(in the rows, 128 means zero)
Facts:
bigrul	δ	stezem; bigrul	δ	bidelir; bigrul	δ	rudregrer; bomun	δ	plasove; bredres	δ	grubrir; brifel	δ	nupo; brogur	δ	nilun; brogur	δ	zaskozon
brogur	δ	baklu; broludrom	δ	zabrel; bruvus	δ	flaploke; buni	δ	nilun; buni	δ	favil; buni	δ	kidir; doflum	δ	zezogek; doflum	δ	plasove
dogruplon	δ	loreklek; drebrimi	δ	kidir; fabu	δ	fubus; fista	δ	lotra; fleskon	δ	kidir; fliplu	δ	lusom; fliplu	δ	stades; fliplu	δ	stezem
fliplu	δ	pligem; fliplu	δ	klakar; flopokim	δ	sonik; flopokim	δ	bretu; flopokim	δ	nodro; funu	δ	katranol; gagrir	δ	pladrar; gagrir	δ	flibruk
gagrir	δ	kapor; gagrir	δ	favil; geplir	δ	vite; gisok	δ	badim; gisok	δ	lenu; gisok	δ	baklu; gristepla	δ	fone; gristepla	δ	droze
gristepla	δ	griris; kliza	δ	sogri; klugakles	δ	kegetal; koplim	δ	lusom; koplim	δ	stodru; koplim	δ	nupo; kufler	δ	giplavuk; kufler	δ	klakar
kufler	δ	kidir; lodran	δ	kaneve; mezir	δ	katek; mezir	δ	lusom; mezir	δ	pekem; mezir	δ	loreklek; mezir	δ	nodro; momen	δ	nalogor
mudam	δ	pladrar; nanodre	δ	pevu; nanodre	δ	tigras; nanodre	δ	puni; nanodre	δ	staguk; nuple	δ	filal; plafler	δ	kloda; pumel	δ	flotren
pumel	δ	doflo; pumel	δ	bolun; puplin	δ	kekupon; puplin	δ	staguk; raruk	δ	kezodros; reben	δ	rudregrer; refatram	δ	tuflim; roluk	δ	vite
rusta	δ	vifli; sadel	δ	nubun; sadel	δ	tostudrem; sadel	δ	tiplan; sketrestok	δ	flotren; sketrestok	δ	seflo; sketrestok	δ	favil; stiklis	δ	nilun
stiklis	δ	bidelir; stilak	δ	piren; stilak	δ	plasove; stizi	δ	pekem; stizi	δ	puni; stizi	δ	giplavuk; stizi	δ	vite; stumagru	δ	dramul
stumagru	δ	greme; stumagru	δ	loreklek; stumagru	δ	boribra; stumagru	δ	trevo; suklen	δ	klodra; suklen	δ	lotra; suklen	δ	pluro; tava	δ	giplavuk
tradam	δ	plugrim; tradam	δ	drana; tradam	δ	dredres; trakle	δ	lenu; trazar	δ	plusum; trubros	δ	nalogor; trubros	δ	lenu; vabus	δ	pliguvun
vastes	δ	stodru; viri	δ	trofo; vuskek	δ	katek; vuskek	δ	katranol; vuskek	δ	kezodros; vuskek	δ	subem; vuta	δ	trevo; zeplo	δ	lenu
zeplo	δ	nodro; zifopam	δ	stogas; zifopam	δ	grokes; zomo	δ	dredres; zomo	δ	fopir; zomo	δ	rudregrer; zomo	δ	kidir; zorin	δ	stezem
zorin	δ	flibruk; zuzom	δ	pladrar; badim	ρ	a; baklu	ρ	c; bibrum	ρ	a; bidelir	ρ	b; bigrul	ρ	c; bolun	ρ	b
bomun	ρ	a; boribra	ρ	e; bredres	ρ	a; bretu	ρ	a; brifel	ρ	a; brogur	ρ	b; broludrom	ρ	c; bruvus	ρ	b
buni	ρ	a; dake	ρ	b; doflo	ρ	c; doflum	ρ	e; dogruplon	ρ	b; dramul	ρ	d; drana	ρ	d; drebrimi	ρ	c
dredres	ρ	a; dretrazo	ρ	a; droklustin	ρ	e; droze	ρ	c; druto	ρ	e; dubunan	ρ	e; fabu	ρ	a; fastiklol	ρ	e
favil	ρ	d; feflam	ρ	c; fepel	ρ	a; filal	ρ	d; fista	ρ	a; flaploke	ρ	b; flaskal	ρ	c; fleskon	ρ	a
fleste	ρ	a; flezel	ρ	a; flibruk	ρ	e; fliplu	ρ	b; flopokim	ρ	b; flotren	ρ	a; fludabir	ρ	b; flupi	ρ	a
fone	ρ	c; fopir	ρ	a; fubus	ρ	b; fufo	ρ	a; funu	ρ	a; gagrir	ρ	b; gakol	ρ	a; gasken	ρ	a
geplir	ρ	a; gero	ρ	a; geta	ρ	b; giplavuk	ρ	a; gisok	ρ	a; grafo	ρ	a; greme	ρ	c; gremis	ρ	a
gripigri	ρ	d; griris	ρ	a; gristepla	ρ	a; grokes	ρ	a; grubrir	ρ	d; gufeflim	ρ	d; kaneve	ρ	d; kapor	ρ	b
kaskam	ρ	e; katek	ρ	b; katranol	ρ	e; kegetal	ρ	d; kekupon	ρ	a; kezodros	ρ	a; kidir	ρ	c; klakar	ρ	a
kliza	ρ	a; kloda	ρ	a; klodra	ρ	e; klugakles	ρ	a; koplim	ρ	e; kufler	ρ	c; laso	ρ	a; lenu	ρ	a
lodran	ρ	a; loreklek	ρ	a; lotra	ρ	a; lunu	ρ	e; lusom	ρ	a; madar	ρ	a; mebro	ρ	a; mezir	ρ	d
midrapar	ρ	d; momen	ρ	b; moren	ρ	d; mudam	ρ	c; nabodrok	ρ	a; nalogor	ρ	a; nanodre	ρ	e; nilun	ρ	a
nodro	ρ	c; nubun	ρ	a; nuple	ρ	c; nupleklok	ρ	c; nupo	ρ	e; patrar	ρ	b; pekem	ρ	a; pevu	ρ	c
piren	ρ	b; pladrar	ρ	b; plafler	ρ	b; plasove	ρ	e; plemugem	ρ	a; pligem	ρ	b; pliguvun	ρ	a; plosken	ρ	b
plugrim	ρ	e; pluro	ρ	c; plusum	ρ	a; pumel	ρ	e; puni	ρ	b; puplin	ρ	a; rago	ρ	c; raruk	ρ	d
reben	ρ	a; refatram	ρ	d; roluk	ρ	c; rudregrer	ρ	c; rusta	ρ	a; sadel	ρ	a; seflo	ρ	a; sketrestok	ρ	a
sogri	ρ	e; sonik	ρ	c; stabrobal	ρ	a; stades	ρ	a; staguk	ρ	b; stezem	ρ	d; stiklis	ρ	a; stilak	ρ	e
stizi	ρ	e; stodru	ρ	e; stogas	ρ	c; stubrer	ρ	e; stumagru	ρ	d; subem	ρ	e; suklen	ρ	e; tarok	ρ	e
tato	ρ	c; tava	ρ	c; tigras	ρ	a; tiplan	ρ	e; tostudrem	ρ	a; tradam	ρ	c; trakle	ρ	a; trazar	ρ	a
trevo	ρ	b; trigras	ρ	b; trofo	ρ	e; tropu	ρ	b; trubros	ρ	d; tuflim	ρ	e; tukon	ρ	d; vabus	ρ	d
vastes	ρ	a; vifli	ρ	a; viri	ρ	a; vite	ρ	a; vuskek	ρ	b; vuta	ρ	a; vutan	ρ	a; zabrel	ρ	e
zaskozon	ρ	a; zeplo	ρ	a; zezogek	ρ	a; zifopam	ρ	b; zomo	ρ	c; zorin	ρ	a; zugus	ρ	a; zuzom	ρ	d
badim	β	zezogek; bibrum	β	moren; bibrum	β	flupi; bidelir	β	plemugem; bidelir	β	favil; bidelir	β	dubunan; boribra	β	dubunan; brogur	β	trazar
bruvus	β	vabus; bruvus	β	filal; dake	β	pumel; dake	β	patrar; doflum	β	patrar; doflum	β	lodran; dramul	β	plosken; dramul	β	nodro
dretrazo	β	kaskam; droklustin	β	stubrer; droklustin	β	sonik; fastiklol	β	zaskozon; feflam	β	pekem; feflam	β	brogur; fepel	β	bidelir; filal	β	mezir
flaskal	β	broludrom; flaskal	β	bredres; flaskal	β	madar; fleste	β	bredres; fleste	β	tarok; flezel	β	lodran; flotren	β	dredres; fludabir	β	gasken
fludabir	β	mebro; flupi	β	mezir; fone	β	favil; fufo	β	bibrum; gakol	β	trigras; gasken	β	pekem; gasken	β	griris; gasken	β	brogur
gasken	β	feflam; geta	β	bredres; geta	β	dredres; giplavuk	β	plasove; gisok	β	stubrer; grafo	β	dredres; grafo	β	fludabir; gremis	β	pliguvun
gripigri	β	vutan; gripigri	β	madar; griris	β	stizi; grubrir	β	gisok; grubrir	β	laso; kaskam	β	raruk; katek	β	madar; kezodros	β	plosken
kezodros	β	plasove; kidir	β	stodru; klakar	β	dramul; kliza	β	stades; klugakles	β	bredres; klugakles	β	loreklek; klugakles	β	pladrar; laso	β	stumagru
lodran	β	mezir; loreklek	β	stezem; loreklek	β	dake; loreklek	β	mebro; lotra	β	patrar; lotra	β	nabodrok; lunu	β	nanodre; mebro	β	stubrer
mebro	β	nupleklok; mebro	β	kezodros; mebro	β	patrar; mebro	β	zugus; midrapar	β	pekem; mudam	β	kezodros; nanodre	β	stubrer; nanodre	β	gisok
nanodre	β	flupi; nilun	β	katek; nilun	β	plemugem; nilun	β	plafler; nodro	β	zomo; nodro	β	fliplu; nodro	β	flupi; nodro	β	filal
nodro	β	vite; nupleklok	β	plosken; nupleklok	β	flupi; patrar	β	midrapar; pekem	β	tava; pekem	β	vite; piren	β	tava; plafler	β	piren
plasove	β	zomo; plasove	β	refatram; plemugem	β	puplin; plemugem	β	patrar; plosken	β	dretrazo; puplin	β	dretrazo; puplin	β	sonik; puplin	β	zomo
puplin	β	stogas; puplin	β	sadel; rago	β	trigras; rago	β	gasken; raruk	β	stubrer; raruk	β	zomo; refatram	β	stubrer; refatram	β	zomo
sadel	β	trazar; seflo	β	vite; stabrobal	β	fista; stades	β	gisok; stezem	β	madar; stezem	β	griris; stiklis	β	flotren; stizi	β	trofo
stodru	β	zugus; stodru	β	klakar; stubrer	β	flezel; tarok	β	stubrer; tarok	β	pumel; tarok	β	kezodros; tarok	β	stumagru; tava	β	fliplu
trazar	β	nanodre; trigras	β	moren; trigras	β	refatram; trofo	β	refatram; trofo	β	nodro; tuflim	β	nanodre; tukon	β	zezogek; tukon	β	droklustin
vabus	β	mezir; vite	β	gisok; vite	β	flezel; vite	β	zomo; vutan	β	piren; zaskozon	β	vabus; zezogek	β	stubrer; zezogek	β	gasken
zezogek	β	stumagru; zezogek	β	flaskal; zezogek	β	mebro; zomo	β	stubrer; zomo	β	filal; zugus	β	pumel; zuzom	β	dramul; zuzom	β	feflam
zuzom	β	droklustin

Known rows:
[150 145 157 108 141 126 101 115  91 154 122 118  95 137 150 149 128 116
 151 187 120  96 126 145 142 140 137 150 124 195 154 134]: lodran
[184 129 202 136 162 136 126 123 108 124  96 124 103 121 129 172 114 119
 147 169 102  82 135 140 112 139 144 151 109 143 160 120]: nalogor
[130 148 172 120 154 121 120 116 110 144 106 143 150 147 137 162 116 113
 132 166  98  94 119 116 123 170 108 193 108 168 170  97]: suklen
[153 138 175  98 153 126 141 119 118 166 136 153 101 120 170 144 108 120
 110 147  82 132 122 140 122 160  96 183 116 150 138 101]: broludrom
[136 153 185  99 160 109 114 107 102 126 120 144 120 133 159 161 116 110
 140 167 102  95 116 131 135 179 105 184 112 146 152 109]: tradam
[148 129 156 116 161 131 122 122 100 148 122 126  91 130 143 162 118 126
 147 169 127 117 117 142 127 177 131 159 112 163 164  96]: feflam
[147 140 159 122 183 143 140  84 113 115  87 127 137 134 141 163 127 133
 133 152  84  90 111 111 121 181 125 170 113 156 184  92]: nupo
[148 138 163 124 180 143 138  87 115 119  88 130 139 132 138 164 125 126
 129 162  84  90 114 116 116 171 123 181 110 165 179  89]: subem
[147 157 180 112 154 126 117 119 103 139 105 143 113 123 149 168 119 112
 135 177  92  80 136 125 130 158 125 174 105 160 138 131]: fabu
[140 130 157  94 156  92 103  86  78 145 141 111 101 146 171 143 129 116
 149 175 142 127 102 153 156 169 122 158 138 185 178 116]: zomo
[139 124 148 124 148 143 130 123 107 147 120 104 114 143 132 155 117 136
 155 165 122 119 102 133 121 167 140 151 127 174 193  80]: trofo
[172 114 181 117 198 122 136 113  56 123 100 132 109 149 146 182 120 148
 134 141 133 143  92 125 145 228 152 132  85 153 180 111]: favil
[153 141 170 106 137 131 135 133 117 153 127 120  91 117 156 159 115 125
 138 167 100 110 126 141 129 152 125 153 121 163 132 122]: laso
[168 118 145 128 197 141 134  95  93 136 112  83  82 115 152 156 126 131
 130 182 124  92 131 152 153 191 141 134 107 188 164 112]: pekem
[158 125 198 135 162 112 115 112 107 134 115 146 135 137 123 170 105 109
 129 167 118 106 116 138 108 141 123 189 127 176 156 111]: trubros
[135 130 152 129 138 140 127 123 113 142 112 104 116 140 126 158 118 132
 167 166 115 106 101 126 116 153 143 152 134 171 198  86]: tuflim
[148 136 172 125 158 145 132 119 113 133 100 138 136 133 131 161 114 127
 145 154  85  94 111 113 118 174 127 171 107 148 184  89]: tiplan
[148 127 149 121 141 154 126 123 106 148 114 114 111 138 129 154 118 132
 171 161 107 118  98 130 123 152 148 140 125 168 206  89]: plasove
[149 144 177 117 162 133 122 111 108 131 102 145 110 125 146 161 113 114
 142 163  89  92 117 123 118 172 124 176 103 139 155 112]: tato

Rows:
No name comes twice in this set of rows, the named rows included.
[161 129 146 111 167 143 157 112 127 128 106 107  81 109 153 165 132 136
 126 170  96  96 135 135 121 168 136 142 133 171 130 107] | loreklek
[146 131 150 133 200 138 144 103 104 117  83 120 133 139 130 183 131 138
 118 167 117  84 122 120 116 212 134 172 101 170 174  75] | boribra
[145 152 173 120 167 124 117  99 111 133 113 115 116 112 151 156 113 110
 145 181  89  66 134 132 148 165 107 167 104 168 143 125] | geplir
[128 147 158 106 174 111 126  76 113 121  98 138 157 145 152 156 134 119
 109 169  96  86 128 116 129 183 104 201 123 182 170  98] | koplim
[165 140 177  89 151 125 141 115 110 178 142 145  97 121 178 136 115 120
  99 152  71 129 134 143 141 145 107 171 104 167 126 130] | bredres
[134 154 185 101 142  87 123 106  99 128 115 142 148 152 153 176 127 124
 128 152 114 115 112 109 130 185 111 173 119 185 146 116] | gagrir
[163 138 166 112 145 139 128 129 104 155 120 121  84 120 150 161 119 123
 146 169 104 112 132 144 133 157 142 138 111 164 151 124] | griris
[168 118 185 117 152 112 152 148 112 117 120  90  80 124 145 191 120 143
 163 165 139 111 123 145 121 180 148 121 124 131 153  95] | nilun
[133 141 176 113 123 124 155 139 145 152 133 126 124 124 143 168 105 129
 138 145  86 123 114 116 103 160 102 165 135 174 129  90] | geta
[136 153 179 123 144 119 120 115 110 147 109 149 147 141 134 169 115 120
 129 164  97 104 121 111 120 175 105 182 107 189 147 110] | zifopam
[164 144 170 114 185 139 140  79 109 100  85 111 102 115 153 167 133 128
 133 170  80  72 130 123 136 177 136 153 110 151 147 120] | lusom
[129 143 152 131 139 119 109 132 114 146 134  86  97 116 139 161 112 113
 165 200 130  65 133 143 144 168 116 154 127 193 152 106] | puplin
[149 141 173 115 170 122 141  84 107 113 100 121 137 132 145 174 125 131
 142 153  95 100 107 105 134 194 121 159 112 181 161 112] | pligem

Now the same things, written a new way:
Known rows:
[133 148 110 129 114 148 106 126 155  99 125 136 129 114 117 125 136 137
 136 143 124 130 121 147 137 131 166 125 134]: pumel
[139 131 107 131 230 192 110 107 145 106 164 227 126 132 116 125 113 138
 135 111 134 110 123 133 147 128 248 138 121]: lodran
[138 134 116 146 115 120 115 113 150  99 128 128 128 115 121 125 118 135
 133 124 125 114 123 168 135 130 147 128 121]: brogur
[154 158 106 130 119 123 150 105 136 102 126 127 129 113 117 128 117 138
 132 150 127 219 129 117 131 129 136 141 140]: dubunan
[131 135 122 127 119 131 103 107 124 101 148 175 128 128 118 135 115 129
 132 116 138 115 123 116 117 152 139 125 122]: griris
[123 137 147 133 129 117 106 106 136  98 131 151 128 118 124 127 125 129
 132 128 127 115 122 118 118 131 110 123 122]: mebro
[121 156 121 129 118 140 111 112 122 156 126 117 138 114 130 145 114 136
 133 150 157 146 139 118 116 130 127 123 143]: sogri
[142 157 109 129 115 137 104 109 143  98 126 152 128 119 117 132 113 129
 132 132 127 109 124 140 142 132 188 121 126]: stubrer
[119 135 131 130 120 123 114 111 129 102 130 155 128 117 123 125 130 134
 131 126 127 142 123 117 121 133 107 125 122]: vutan
[120 132 135 146 131 115 107 107 129 102 131 151 127 117 127 128 116 129
 134 118 126 108 122 117 123 130 111 118 120]: gakol
[121 131 109 129 115 120 123 120 123 144 140 144 127 117 133 136 115 133
 135 117 141 149 128 113 119 139 104 119 125]: fopir
[127 140 127 128 136 116 126 107 133 100 123 159 130 116 125 124 119 130
 130 135 126 166 123 118 123 129 105 139 121]: plemugem
[124 136 133 132 114 115 103 106 122 100 127 164 127 121 121 138 116 128
 131 119 131 108 123 118 120 136 113 118 121]: stades
[148 160 116 133 114 114 104 109 142  99 121 115 127 121 116 153 113 128
 134 144 138 121 123 118 120 146 139 116 121]: trofo
[121 132 142 128 118 126 105 116 129 101 134 151 128 119 121 125 132 133
 131 122 125 114 123 119 118 133 112 119 121]: laso
[122 137 152 129 117 117 102 109 125  99 141 138 128 120 128 129 124 128
 131 125 131 114 123 116 116 142 105 121 121]: badim
[140 133 106 128 116 116 130 119 122 151 149 114 127 118 134 137 113 139
 134 115 127 150 131 119 116 138 128 120 126]: staguk
[162 138 107 131 116 130 124 122 122 136 149 117 127 115 119 140 114 136
 142 113 157 143 129 114 115 147 145 121 126]: droze
[149 152 119 129 115 115 107 108 129 102 126 111 127 113 119 134 114 131
 134 124 135 120 123 117 116 135 116 126 121]: kidir

Rows:
No name comes twice in this set of rows, the named rows included.
[136 136 110 138 115 123 116 110 147 101 128 144 129 117 118 125 115 139
 132 123 125 123 122 178 149 129 161 136 122] | fliplu
[140 152 133 131 125 121 102 115 153  98 125 113 128 116 117 131 128 129
 137 141 128 111 122 119 116 130 143 120 121] | tarok
[131 138 117 130 164 115 167 106 129 109 127 137 129 113 137 125 119 133
 131 138 124 206 129 120 118 130 103 140 121] | fepel
[141 149 115 131 115 117 103 111 142  99 121 120 128 114 115 125 114 132
 134 125 128 118 121 125 119 131 131 133 120] | feflam
[120 147 124 131 133 116 116 110 162 144 126 112 127 131 115 128 122 133
 130 135 125 205 124 203 135 132 144 130 121] | plafler
[163 153 107 131 113 115 153 108 123 113 125 121 130 115 121 128 115 140
 131 139 125 216 134 123 119 132 120 163 128] | favil
[138 150 112 157 114 140 102 108 128 136 127 150 128 127 117 144 120 128
 130 142 143 113 124 133 127 130 203 152 121] | filal
[153 158 106 130 117 119 105 105 127  99 124 140 129 116 115 134 114 131
 130 120 131 123 124 124 124 138 143 136 122] | sonik
[124 133 119 130 118 122 121 108 126 105 126 167 129 117 120 125 122 135
 131 128 128 159 123 118 130 132 112 125 123] | nabodrok

